Below are the code and all the weights of a small trained network. Each question names an input and a class and asks about switching units off, where a switched-off unit gives its printed mean instead of its output.

import numpy as np


def w(rows, s, z=0):
    codes = np.array(rows[::2]) - 128.0
    scale = np.full(codes.shape[1], s)
    scale[-1] = z or s
    return codes * scale


def f(y):
    return y / 2 * (1 + np.tanh(0.7978845608 * (y + 0.044715 * y**3)))


def log_softmax(a):
    a = a - a.max(-1, keepdims=True)
    return a - np.log(np.exp(a).sum(-1, keepdims=True))


def net(x, mask):
    res = np.array(x, float).reshape(1, 4) / 4 @ E
    y = f(res @ A[0][:, :-1].T + A[0][:, -1])
    res = res + np.where(mask, y, B[0][:, -1]) @ B[0][:, :-1]
    return log_softmax(res[-1] @ U[:, :-1].T + U[:, -1])


A, B = {}, {}
E = w([
[117,127,130,149,131,145,141,138],'x0',
[135,76,151,86,139,130,236,122],'x1',
[252,127,87,163,172,154,154,112],'x2',
[126,106,66,187,105,49,144,102],'x3',
],0.016)
A[0] = w([
[72,78,179,110,83,171,184,123,136],'neuron 0',
[152,110,193,114,104,140,71,122,122],'neuron 1',
[66,105,154,10,165,104,174,125,141],'neuron 2',
[137,38,104,107,125,144,177,67,55],'neuron 3',
[245,145,86,119,187,192,170,104,151],'neuron 4',
[136,147,64,207,165,99,88,38,128],'neuron 5',
[81,50,96,201,100,40,156,61,103],'neuron 6',
[164,24,134,107,134,81,206,161,208],'neuron 7',
[136,138,89,140,73,109,87,115,98],'neuron 8',
[227,123,150,140,153,175,153,117,10],'neuron 9',
[71,154,166,134,80,71,123,143,89],'neuron 10',
[152,163,209,111,197,209,80,115,70],'neuron 11',
[115,141,170,95,150,139,114,199,123],'neuron 12',
[115,213,96,138,130,138,32,190,193],'neuron 13',
[87,65,148,48,135,153,151,114,159],'neuron 14',
[185,147,2,228,102,130,131,79,122],'neuron 15',
],0.0099,0.012)
B[0] = w([
[208,51,146,148,131,165,122,121,200],'neuron 0',
[131,117,105,140,108,126,68,131,155],'neuron 1',
[199,79,133,141,169,147,108,134,215],'neuron 2',
[104,178,100,116,123,66,188,89,169],'neuron 3',
[85,172,120,57,104,88,193,51,255],'neuron 4',
[202,95,161,167,224,151,119,156,198],'neuron 5',
[19,210,133,1,53,129,149,87,218],'neuron 6',
[78,172,168,116,53,173,61,176,254],'neuron 7',
[170,115,97,125,158,151,134,123,151],'neuron 8',
[25,170,174,33,13,190,27,198,169],'neuron 9',
[119,139,100,107,61,62,162,99,178],'neuron 10',
[23,116,65,78,100,93,171,103,188],'neuron 11',
[156,85,135,145,117,176,73,109,169],'neuron 12',
[15,225,167,40,82,81,201,81,232],'neuron 13',
[142,81,133,148,180,151,113,161,203],'neuron 14',
[207,83,78,164,201,99,91,125,233],'neuron 15',
],0.0087,0.016)
U = w([
[116,184,167,79,60,167,58,181,235],'0',
[139,170,95,82,111,93,223,68,1],'1',
[249,109,127,170,228,163,42,196,194],'2',
],0.013,0.003)

Each question gives the input, the list of numbers given to net, and the class t.
The units are the neurons (one row each of A and B). Each row of codes is followed by its name. A weight is (code - 128) times the scale printed after its matrix; where a second scale follows, it is the last column's (A, B and U).
mask holds one flag per neuron, in row order. A switched-off neuron (its flag False) gives its mean, the last column of its row in B, instead of its output. The means were averaged over made-up inputs and are rounded, as every weight is.
A unit's drop is (log p(t) with every unit on - log p(t) with that unit switched off) / (log p(t) with every unit on - log p(t) with every unit switched off).
The circuit of an input: a set's keep is (log p(t) with only the set's units on - log p(t) with every unit switched off) / (log p(t) with every unit on - log p(t) with every unit switched off). Starting from the 12 units with the biggest drops (on a tie, the unit counted first), units are removed one at a time, each time the one whose removal leaves the highest keep (on an exact tie, the one counted first), for as long as the keep stays at least 0.8.
circuit, biggest first: the units of the circuit, biggest drop first
top k neurons: the k neurons with the biggest drops, biggest first
drop of u: that unit's drop, to one decimal
input [-5,-1,5,5], class 2: top 2 neurons	neuron 15; neuron 5
input [5,8,-8,5], class 0: circuit, biggest first	neuron 7
input [-3,-3,5,6], class 2: top 2 neurons	neuron 15; neuron 5
input [1,-1,4,-5], class 1: top 2 neurons	neuron 7; neuron 4
input [0,8,6,-2], class 0: top 2 neurons	neuron 9; neuron 7
input [-7,5,-5,5], class 0: top 2 neurons	neuron 7; neuron 4
input [-7,-6,8,-8], class 1: top 3 neurons	neuron 4; neuron 11; neuron 7
input [-8,-8,-2,1], class 1: top 3 neurons	neuron 13; neuron 7; neuron 9
input [0,8,1,-6], class 0: top 2 neurons	neuron 7; neuron 15
input [-1,-2,6,-8], class 1: top 2 neurons	neuron 4; neuron 7
input [0,-7,-3,2], class 1: top 3 neurons	neuron 7; neuron 13; neuron 9
input [6,-5,-5,1], class 1: top 4 neurons	neuron 7; neuron 13; neuron 9; neuron 10
input [-7,-8,1,5], class 2: top 4 neurons	neuron 5; neuron 15; neuron 4; neuron 11
input [-7,-2,1,-2], class 1: circuit, biggest first	neuron 7
input [-6,3,-3,1], class 0: top 2 neurons	neuron 15; neuron 5
input [-8,-7,5,5], class 2: drop of neuron 15	0.8
input [5,3,5,-4], class 0: drop of neuron 13	0.1
input [3,4,0,5], class 0: drop of neuron 4	0.3
